Below is a small trained network, with its code and all its weights. Each question gives an input and a class and asks what happens when units are switched off, that is, made to give their printed mean instead of their output.

import numpy as np


def w(rows, s, z=0):
    codes = np.array(rows[::2]) - 128.0
    scale = np.full(codes.shape[1], s)
    scale[-1] = z or s
    return codes * scale


def f(y):
    return np.maximum(y, 0)


def log_softmax(a):
    a = a - a.max(-1, keepdims=True)
    return a - np.log(np.exp(a).sum(-1, keepdims=True))


def net(x, mask):
    res = np.array(x, float).reshape(1, 7) / 4 @ E
    y = f(res @ A[0][:, :-1].T + A[0][:, -1])
    res = res + np.where(mask, y, B[0][:, -1]) @ B[0][:, :-1]
    return log_softmax(res[-1] @ U[:, :-1].T + U[:, -1])


A, B = {}, {}
E = w([
[131,122,119,132],'x0',
[157,94,124,1],'x1',
[125,118,125,133],'x2',
[179,45,63,174],'x3',
[137,78,247,143],'x4',
[135,127,129,128],'x5',
[115,194,185,87],'x6',
],0.0079)
A[0] = w([
[116,162,149,224,3],'N1',
[127,199,215,98,84],'N2',
[193,202,52,118,94],'N3',
[130,149,95,181,166],'N4',
[149,77,116,38,81],'N5',
[66,216,135,83,147],'N6',
[142,60,125,14,20],'N7',
[117,105,120,94,56],'N8',
[71,166,70,122,145],'N9',
[24,103,25,114,144],'N10',
[150,145,168,132,59],'N11',
[141,71,187,154,184],'N12',
[163,60,27,177,234],'N13',
[138,234,96,250,64],'N14',
[210,79,80,121,235],'N15',
[123,150,78,124,186],'N16',
[150,126,110,24,74],'N17',
],0.011,0.0049)
B[0] = w([
[103,65,45,206,166],'N1',
[135,111,127,161,188],'N2',
[91,3,173,60,171],'N3',
[134,107,135,103,174],'N4',
[90,154,41,171,175],'N5',
[174,165,149,160,187],'N6',
[119,106,52,184,177],'N7',
[95,111,62,173,135],'N8',
[191,82,179,81,171],'N9',
[207,73,158,57,189],'N10',
[146,99,117,133,141],'N11',
[139,90,194,40,197],'N12',
[128,245,133,119,246],'N13',
[73,102,60,121,199],'N14',
[122,166,193,140,216],'N15',
[139,97,202,132,172],'N16',
[133,93,34,195,170],'N17',
],0.0074,0.011)
U = w([
[68,144,139,164,246],'0',
[26,74,32,254,11],'1',
[64,147,151,153,186],'2',
[130,185,151,172,157],'3',
[70,148,157,152,139],'4',
[75,48,190,92,3],'5',
[125,227,145,196,99],'6',
],0.0083,0.0056)

Each question gives the input, the list of numbers given to net, and the class t.
The units are the neurons (one row each of A and B). Each row of codes is followed by its name. A weight is (code - 128) times the scale printed after its matrix; where a second scale follows, it is the last column's (A, B and U).
mask holds one flag per neuron, in row order. A switched-off neuron (its flag False) gives its mean, the last column of its row in B, instead of its output. The means were averaged over made-up inputs and are rounded, as every weight is.
A unit's drop is (log p(t) with every unit on - log p(t) with that unit switched off) / (log p(t) with every unit on - log p(t) with every unit switched off).
The circuit of an input: a set's keep is (log p(t) with only the set's units on - log p(t) with every unit switched off) / (log p(t) with every unit on - log p(t) with every unit switched off). Starting from the 12 units with the biggest drops (on a tie, the unit counted first), units are removed one at a time, each time the one whose removal leaves the highest keep (on an exact tie, the one counted first), for as long as the keep stays at least 0.8.
units of the circuit, in order: the units of the circuit, biggest drop first
unit that matters most: the unit with the biggest drop
k most important neurons: the k neurons with the biggest drops, biggest first
drop of u: that unit's drop, to one decimal
input [0,-6,-7,3,-8,2,5], class 5: unit that matters most	N3
input [-3,8,3,-8,1,-2,-1], class 1: units of the circuit, in order	[N17, N7, N5]
input [3,-6,3,-2,-4,0,2], class 1: 2 most important neurons	[N14, N1]
input [-4,2,6,8,-6,-1,-5], class 6: 3 most important neurons	[N13, N15, N12]
input [8,-5,-7,8,-5,7,0], class 4: 2 most important neurons	[N13, N3]
input [2,-1,2,8,-5,7,-6], class 6: 3 most important neurons	[N13, N15, N12]
input [5,8,8,-1,-5,-5,8], class 1: units of the circuit, in order	[N17, N7]
input [4,6,-6,-5,-8,5,1], class 5: 2 most important neurons	[N3, N9]
input [1,4,-3,7,-4,6,-5], class 6: 2 most important neurons	[N13, N15]
input [1,-8,-6,0,-7,-3,8], class 1: 2 most important neurons	[N14, N1]
input [-6,0,1,-2,-7,-2,5], class 5: 2 most important neurons	[N3, N13]
input [0,8,-4,0,7,6,-2], class 1: 2 most important neurons	[N7, N5]
input [-3,-3,8,3,-6,-2,-6], class 2: 2 most important neurons	[N13, N3]
input [8,6,5,2,-6,4,-8], class 3: units of the circuit, in order	[N13]
input [0,4,0,-3,2,-2,-3], class 1: drop of N13	0.4
input [-4,7,5,2,7,3,5], class 1: drop of N5	0.2
input [-3,4,-2,8,4,4,4], class 6: drop of N12	-0.2
